Here is a tiny trained network, its code and every weight. The questions are about switching its units off for an input and a class, where a switched-off unit gives its printed mean instead of its output.

import numpy as np


def w(rows, s, z=0):
    codes = np.array(rows[::2]) - 128.0
    scale = np.full(codes.shape[1], s)
    scale[-1] = z or s
    return codes * scale


def f(y):
    return y / 2 * (1 + np.tanh(0.7978845608 * (y + 0.044715 * y**3)))


def log_softmax(a):
    a = a - a.max(-1, keepdims=True)
    return a - np.log(np.exp(a).sum(-1, keepdims=True))


def net(x, mask):
    res = np.array(x, float).reshape(1, 3) / 4 @ E
    y = f(res @ A[0][:, :-1].T + A[0][:, -1])
    res = res + np.where(mask, y, B[0][:, -1]) @ B[0][:, :-1]
    return log_softmax(res[-1] @ U[:, :-1].T + U[:, -1])


A, B = {}, {}
E = w([
[196,131,200,9,190,168,151,154,102,119],'x0',
[147,175,155,178,68,99,177,13,127,139],'x1',
[125,211,139,172,141,202,171,146,133,160],'x2',
],0.013)
A[0] = w([
[99,58,105,184,44,69,100,23,166,125,227],'neuron 0',
[179,162,213,70,121,92,99,81,104,128,254],'neuron 1',
[107,204,192,90,127,175,99,114,121,178,182],'neuron 2',
[104,181,139,114,177,182,25,170,204,113,171],'neuron 3',
[116,157,166,188,127,229,190,109,132,172,190],'neuron 4',
[139,216,146,137,119,136,186,110,203,164,185],'neuron 5',
[167,99,102,105,254,136,67,185,181,139,197],'neuron 6',
],0.0086,0.0043)
B[0] = w([
[93,223,181,238,85,148,83,107,230,119,252],'neuron 0',
[202,14,218,91,164,123,163,44,118,136,195],'neuron 1',
[236,206,136,115,204,129,148,69,41,106,184],'neuron 2',
[113,87,79,189,171,130,173,172,130,99,188],'neuron 3',
[141,191,1,141,195,69,79,106,93,94,222],'neuron 4',
[213,201,57,183,114,99,66,60,58,128,206],'neuron 5',
[90,62,72,94,167,140,187,157,122,90,224],'neuron 6',
],0.0092,0.015)
U = w([
[121,121,132,98,194,198,246,188,111,64,9],'0',
[11,66,39,83,124,82,86,197,127,73,252],'1',
[160,126,204,122,119,81,118,77,188,74,119],'2',
[255,176,96,120,181,93,103,96,60,109,61],'3',
[84,187,102,140,52,139,86,153,152,183,166],'4',
[153,75,194,31,139,175,192,129,77,139,95],'5',
],0.0097,0.0036)

Each question gives the input, the list of numbers given to net, and the class t.
The units are the neurons (one row each of A and B). Each row of codes is followed by its name. A weight is (code - 128) times the scale printed after its matrix; where a second scale follows, it is the last column's (A, B and U).
mask holds one flag per neuron, in row order. A switched-off neuron (its flag False) gives its mean, the last column of its row in B, instead of its output. The means were averaged over made-up inputs and are rounded, as every weight is.
A unit's drop is (log p(t) with every unit on - log p(t) with that unit switched off) / (log p(t) with every unit on - log p(t) with every unit switched off).
The circuit of an input: a set's keep is (log p(t) with only the set's units on - log p(t) with every unit switched off) / (log p(t) with every unit on - log p(t) with every unit switched off). Starting from all 7 units, units are removed one at a time, each time the one whose removal leaves the highest keep (on an exact tie, the one counted first), for as long as the keep stays at least 0.8.
circuit, biggest first: the units of the circuit, biggest drop first
k most important neurons: the k neurons with the biggest drops, biggest first
drop of u: that unit's drop, to one decimal
input [5,-8,-7], class 1: circuit, biggest first	[neuron 2]
input [-4,-3,-5], class 4: circuit, biggest first	[neuron 0; neuron 1]
input [-7,-5,7], class 1: circuit, biggest first	[neuron 0; neuron 2]
input [2,-6,-1], class 1: 2 most important neurons	[neuron 2; neuron 1]
input [3,-5,-8], class 1: 2 most important neurons	[neuron 2; neuron 6]
input [-1,1,-2], class 2: 2 most important neurons	[neuron 4; neuron 5]
input [-3,7,1], class 4: 2 most important neurons	[neuron 0; neuron 2]
input [-3,-2,-8], class 2: 2 most important neurons	[neuron 0; neuron 4]
input [7,-6,-4], class 0: 2 most important neurons	[neuron 6; neuron 3]
input [8,-2,2], class 5: 3 most important neurons	[neuron 1; neuron 0; neuron 4]
input [-2,-8,6], class 1: 2 most important neurons	[neuron 1; neuron 2]
input [6,3,-8], class 5: drop of neuron 0	0.1
input [1,8,-4], class 2: drop of neuron 6	0.0
input [-4,5,2], class 4: circuit, biggest first	[neuron 0]
input [8,-4,-3], class 5: drop of neuron 1	0.5
input [-4,7,-6], class 2: drop of neuron 2	-0.1
